Below is a small trained network, with its code and all its weights. Each question gives an input and a class and asks what happens when units are switched off, that is, made to give their printed mean instead of their output.

import numpy as np


def w(rows, s, z=0):
    codes = np.array(rows[::2]) - 128.0
    scale = np.full(codes.shape[1], s)
    scale[-1] = z or s
    return codes * scale


def f(y):
    return y / 2 * (1 + np.tanh(0.7978845608 * (y + 0.044715 * y**3)))


def log_softmax(a):
    a = a - a.max(-1, keepdims=True)
    return a - np.log(np.exp(a).sum(-1, keepdims=True))


def net(x, mask):
    res = np.array(x, float).reshape(1, 8) / 4 @ E
    y = f(res @ A[0][:, :-1].T + A[0][:, -1])
    res = res + np.where(mask, y, B[0][:, -1]) @ B[0][:, :-1]
    return log_softmax(res[-1] @ U[:, :-1].T + U[:, -1])


A, B = {}, {}
E = w([
[153,130,125,167,90,116,106,89,154,161],'x0',
[140,112,99,102,151,119,147,138,152,100],'x1',
[161,106,125,139,129,105,139,121,160,113],'x2',
[132,233,145,66,57,4,224,6,57,88],'x3',
[23,52,119,185,84,120,247,157,132,246],'x4',
[153,116,126,158,117,107,125,113,143,131],'x5',
[209,255,146,211,242,164,190,143,195,197],'x6',
[119,127,120,139,133,114,131,140,136,108],'x7',
],0.0096)
A[0] = w([
[69,93,112,96,63,78,198,98,114,135,138],'n0',
[108,32,120,122,102,172,67,128,121,101,225],'n1',
[72,74,122,150,86,99,233,147,116,188,157],'n2',
[62,69,119,173,139,149,233,169,178,225,149],'n3',
[100,6,121,99,77,142,27,151,120,106,239],'n4',
[170,160,134,163,185,190,55,170,164,119,254],'n5',
[156,229,139,142,161,102,216,100,113,134,98],'n6',
[170,155,150,97,110,110,65,110,98,70,253],'n7',
[133,127,145,99,143,126,142,147,190,119,112],'n8',
[90,91,133,79,31,64,133,91,85,62,141],'n9',
[141,216,102,113,106,93,197,81,116,118,129],'n10',
],0.013,0.0059)
B[0] = w([
[145,138,146,51,104,212,187,96,164,151,195],'n0',
[113,154,159,149,149,34,175,112,175,125,213],'n1',
[135,133,175,82,140,213,224,70,190,156,218],'n2',
[140,120,75,233,110,154,188,181,68,225,251],'n3',
[82,119,185,116,164,2,198,140,152,95,241],'n4',
[153,131,140,125,173,163,9,150,181,97,246],'n5',
[83,98,167,166,173,42,142,158,174,120,215],'n6',
[106,120,92,131,92,64,71,97,56,57,218],'n7',
[81,145,133,105,138,175,117,144,90,124,143],'n8',
[160,132,71,92,78,211,88,69,74,124,221],'n9',
[115,126,150,87,125,42,167,136,134,103,208],'n10',
],0.017,0.023)
U = w([
[79,129,161,91,162,42,78,119,126,78,249],'0',
[90,126,166,107,136,83,191,147,147,178,200],'1',
[142,130,138,121,195,169,12,148,164,108,53],'2',
[137,117,77,186,148,162,110,186,97,191,24],'3',
[126,140,66,58,76,108,73,89,37,97,71],'4',
[126,124,124,69,109,199,127,68,117,146,77],'5',
],0.011,0.0019)

Each question gives the input, the list of numbers given to net, and the class t.
The units are the neurons (one row each of A and B). Each row of codes is followed by its name. A weight is (code - 128) times the scale printed after its matrix; where a second scale follows, it is the last column's (A, B and U).
mask holds one flag per neuron, in row order. A switched-off neuron (its flag False) gives its mean, the last column of its row in B, instead of its output. The means were averaged over made-up inputs and are rounded, as every weight is.
A unit's drop is (log p(t) with every unit on - log p(t) with that unit switched off) / (log p(t) with every unit on - log p(t) with every unit switched off).
The circuit of an input: a set's keep is (log p(t) with only the set's units on - log p(t) with every unit switched off) / (log p(t) with every unit on - log p(t) with every unit switched off). Starting from all 11 units, units are removed one at a time, each time the one whose removal leaves the highest keep (on an exact tie, the one counted first), for as long as the keep stays at least 0.8.
units of the circuit, in order: the units of the circuit, biggest drop first
unit that matters most: the unit with the biggest drop
top k neurons: the k neurons with the biggest drops, biggest first
drop when u is switched off: that unit's drop, to one decimal
input [-3,1,-7,-8,-6,-8,3,6], class 2: unit that matters most -> n5
input [-4,-3,1,3,0,5,-6,-8], class 4: top 2 neurons -> (n9; n7)
input [5,-1,7,-5,-3,-5,1,8], class 2: top 2 neurons -> (n5; n10)
input [8,-7,3,1,7,-6,-7,-2], class 5: top 3 neurons -> (n9; n0; n6)
input [7,3,-6,0,3,-7,3,-7], class 3: top 3 neurons -> (n4; n1; n3)
input [0,4,-8,1,2,4,-5,-2], class 5: top 3 neurons -> (n9; n6; n0)
input [1,-1,-4,-6,-2,7,0,5], class 0: top 2 neurons -> (n4; n1)
input [-1,-6,-2,2,0,3,2,-8], class 0: top 3 neurons -> (n3; n2; n0)
input [2,-4,8,2,-3,8,0,4], class 4: top 2 neurons -> (n4; n1)
input [2,5,1,1,-6,1,-5,-1], class 4: top 2 neurons -> (n9; n6)
input [-2,-8,-3,0,-7,0,3,8], class 2: top 3 neurons -> (n4; n5; n1)
input [7,-7,-4,0,8,8,1,5], class 3: top 4 neurons -> (n3; n4; n1; n10)
input [-7,8,-4,0,-3,-1,2,6], class 2: top 2 neurons -> (n4; n1)
input [7,-7,-7,-7,6,0,2,-1], class 3: units of the circuit, in order -> (n3)
input [4,-5,-4,-6,2,-5,2,8], class 3: drop when n3 is switched off -> 0.5
input [-3,-4,-6,3,-2,-7,-8,6], class 4: drop when n9 is switched off -> 2.1
input [-2,-7,0,-3,3,-4,5,-3], class 3: drop when n3 is switched off -> 0.0
